Below is a small trained network, with its code and all its weights. Each question gives an input and a target symbol and asks what happens when units are switched off, that is, made to give their printed mean instead of their output.

import numpy as np


def w(rows, s, z=0):
    codes = np.array(rows[::2]) - 128.0
    scale = np.full(codes.shape[1], s)
    scale[-1] = z or s
    return codes * scale


def f(y):
    return np.maximum(y, 0)


def softmax(a):
    e = np.exp(a - a.max(-1, keepdims=True))
    return e / e.sum(-1, keepdims=True)


def log_softmax(a):
    a = a - a.max(-1, keepdims=True)
    return a - np.log(np.exp(a).sum(-1, keepdims=True))


def net(x, mask):
    ids = ['ΔΛΞΠΣΦαβγζθμτψω'.index(c) for c in x.split()]
    T = len(ids)
    res = E[ids] + P[:T]
    u = 0
    for l in range(2):
        q, k, v = (res @ M[l].T for M in (Q, K, V))
        z = softmax(np.where(np.tri(T) > 0, q @ k.T / 4**0.5, -1e9)) @ v
        res = res + np.where(mask[u], z, O[l][:, -1]) @ O[l][:, :-1]
        u += 1
        y = f(res @ A[l][:, :-1].T + A[l][:, -1])
        res = res + np.where(mask[u : u + 12], y, B[l][:, -1]) @ B[l][:, :-1]
        u += 12
    return log_softmax(res[-1] @ U[:, :-1].T + U[:, -1])


Q, K, V, O, A, B = {}, {}, {}, {}, {}, {}
E = w([
[151,141,88],'Δ',
[159,123,89],'Λ',
[136,101,114],'Ξ',
[126,101,108],'Π',
[136,131,86],'Σ',
[87,179,68],'Φ',
[105,48,169],'α',
[45,142,118],'β',
[181,51,130],'γ',
[94,198,50],'ζ',
[125,52,153],'θ',
[116,158,68],'μ',
[253,211,140],'τ',
[61,196,60],'ψ',
[134,146,76],'ω',
],0.013)
P = w([
[168,136,104],'0',
[8,66,74],'1',
[63,98,77],'2',
[85,57,90],'3',
[209,246,218],'4',
[141,147,165],'5',
[128,149,184],'6',
[47,40,28],'7',
[126,137,144],'8',
[121,144,143],'9',
[162,190,214],'10',
[116,156,142],'11',
[119,144,150],'12',
[111,158,124],'13',
],0.011)
Q[0] = w([
[146,115,11],'0.h1',
[71,80,83],'0.h1',
[103,59,108],'0.h1',
[152,194,203],'0.h1',
],0.011)
K[0] = w([
[154,198,143],'0.h1',
[193,143,210],'0.h1',
[147,211,119],'0.h1',
[70,55,9],'0.h1',
],0.012)
V[0] = w([
[40,2,233],'0.h1',
[95,104,178],'0.h1',
[127,49,254],'0.h1',
[155,40,135],'0.h1',
],0.0087)
O[0] = w([
[125,117,23,201],'0.h1',
[226,153,16,124],'0.h1',
[148,180,1,1],'0.h1',
[161,29,48,135],'0.h1',
],0.0091,0.0016)
A[0] = w([
[210,122,211,154],'0.n1',
[84,80,153,151],'0.n2',
[152,254,90,84],'0.n3',
[134,180,70,100],'0.n4',
[186,189,128,178],'0.n5',
[14,174,100,156],'0.n6',
[103,134,189,6],'0.n7',
[165,134,79,49],'0.n8',
[32,79,120,138],'0.n9',
[80,56,137,89],'0.n10',
[151,58,119,255],'0.n11',
[111,172,159,130],'0.n12',
],0.0091,0.0057)
B[0] = w([
[164,180,123,188],'0.n1',
[61,209,82,212],'0.n2',
[137,106,141,170],'0.n3',
[125,63,152,170],'0.n4',
[209,204,212,168],'0.n5',
[118,100,62,254],'0.n6',
[92,144,201,158],'0.n7',
[103,85,157,148],'0.n8',
[98,255,107,240],'0.n9',
[139,215,138,183],'0.n10',
[127,250,34,252],'0.n11',
[107,118,127,169],'0.n12',
],0.006,0.0061)
Q[1] = w([
[95,120,97],'1.h1',
[166,73,2],'1.h1',
[134,74,84],'1.h1',
[47,141,38],'1.h1',
],0.0072)
K[1] = w([
[101,92,253],'1.h1',
[108,136,137],'1.h1',
[117,181,65],'1.h1',
[166,25,127],'1.h1',
],0.0071)
V[1] = w([
[187,146,165],'1.h1',
[107,176,174],'1.h1',
[128,205,93],'1.h1',
[2,157,111],'1.h1',
],0.0096)
O[1] = w([
[227,252,222,104],'1.h1',
[113,141,57,183],'1.h1',
[70,188,164,255],'1.h1',
[3,78,172,244],'1.h1',
],0.0068,0.0086)
A[1] = w([
[121,182,72,94],'1.n1',
[79,151,114,45],'1.n2',
[82,59,112,246],'1.n3',
[174,166,107,102],'1.n4',
[183,130,121,82],'1.n5',
[150,195,117,212],'1.n6',
[152,109,147,254],'1.n7',
[199,84,216,184],'1.n8',
[123,145,183,78],'1.n9',
[108,158,110,71],'1.n10',
[133,63,124,112],'1.n11',
[122,207,255,56],'1.n12',
],0.0088,0.0043)
B[1] = w([
[213,104,105,243],'1.n1',
[159,85,211,254],'1.n2',
[18,139,150,247],'1.n3',
[136,98,73,140],'1.n4',
[195,150,61,131],'1.n5',
[180,159,63,230],'1.n6',
[89,213,146,137],'1.n7',
[103,149,135,134],'1.n8',
[204,73,130,165],'1.n9',
[138,46,192,203],'1.n10',
[125,80,159,130],'1.n11',
[254,64,127,254],'1.n12',
],0.0063,0.0072)
U = w([
[159,167,118,254],'Δ',
[155,159,108,178],'Λ',
[131,188,87,111],'Ξ',
[111,217,94,90],'Π',
[141,154,128,65],'Σ',
[135,71,159,43],'Φ',
[127,2,37,146],'α',
[68,129,136,178],'β',
[136,182,21,148],'γ',
[142,56,168,102],'ζ',
[144,39,50,39],'θ',
[142,104,149,49],'μ',
[172,38,95,56],'τ',
[121,53,175,57],'ψ',
[139,172,155,135],'ω',
],0.011,0.0061)

Each question gives the input, a string of symbols that net reads in full, and the target symbol t.
The units are the heads (4 rows each of Q, K, V and O) and the neurons (one row each of A and B). Each row of codes is followed by its name. A weight is (code - 128) times the scale printed after its matrix; where a second scale follows, it is the last column's (O, A, B and U).
mask holds one flag per unit, layer by layer, with each layer's heads first. A switched-off unit (its flag False) gives its mean, the last column of its rows in O or B, instead of its output. The means were averaged over made-up inputs and are rounded, as every weight is.
A unit's drop is (log p(t) with every unit on - log p(t) with that unit switched off) / (log p(t) with every unit on - log p(t) with every unit switched off).
The circuit of an input: a set's keep is (log p(t) with only the set's units on - log p(t) with every unit switched off) / (log p(t) with every unit on - log p(t) with every unit switched off). Starting from the 12 units with the biggest drops (on a tie, the unit counted first), units are removed one at a time, each time the one whose removal leaves the highest keep (on an exact tie, the one counted first), for as long as the keep stays at least 0.8.
units of the circuit, in order: the units of the circuit, biggest drop first
unit that matters most: the unit with the biggest drop
top k neurons: the k neurons with the biggest drops, biggest first
k most important neurons of layer l: the k neurons of layer l with the biggest drops, biggest first
input β Π Π α β β Λ β ψ, target β: units of the circuit, in order	[1.h1, 0.n11, 1.n12]
input ω β θ β β, target β: top 2 neurons	[0.n2, 0.n11]
input ζ β β β ω, target β: 2 most important neurons of layer 0	[0.n2, 0.n9]
input Ξ β ζ Π Σ, target β: top neuron	[0.n9]
input β Π ω Σ α β β θ β Ξ, target β: units of the circuit, in order	[1.h1, 1.n12, 1.n3]
input γ α Δ Σ, target γ: 2 most important neurons of layer 0	[0.n9, 0.n11]
input ζ ω Π ω, target ζ: units of the circuit, in order	[0.h1, 1.n12]
input α ζ Π, target α: units of the circuit, in order	[0.h1, 1.h1]
input ψ β α α, target ψ: top 2 neurons	[1.n12, 1.n2]
input α β μ β β ζ γ, target β: top 2 neurons	[0.n9, 1.n12]
input β β β Λ ψ, target β: units of the circuit, in order	[1.h1, 0.n11]
input γ Ξ Σ Π, target γ: top 2 neurons	[0.n9, 0.n11]
input β ζ β β Ξ α β β θ Π, target β: units of the circuit, in order	[1.h1, 1.n12, 1.n3]
input β α γ Δ ζ, target α: units of the circuit, in order	[0.h1, 0.n4, 1.h1]
input β Σ γ γ, target β: 2 most important neurons of layer 0	[0.n5, 0.n2]
input β γ α α γ β γ, target α: units of the circuit, in order	[0.h1]
input γ β Λ Π μ, target β: top 3 neurons	[0.n9, 0.n11, 0.n2]
input ψ γ ζ μ, target ψ: units of the circuit, in order	[0.h1, 1.n12]
input γ β β β ζ, target β: 3 most important neurons of layer 0	[0.n9, 0.n11, 0.n4]
input ζ α β ζ α Δ, target β: top 2 neurons	[0.n2, 0.n9]
input Φ β ω β μ, target β: top 3 neurons	[0.n9, 0.n2, 0.n11]
input Σ Φ γ γ τ ζ μ β β γ ψ ψ β θ, target Δ: unit that matters most	1.h1
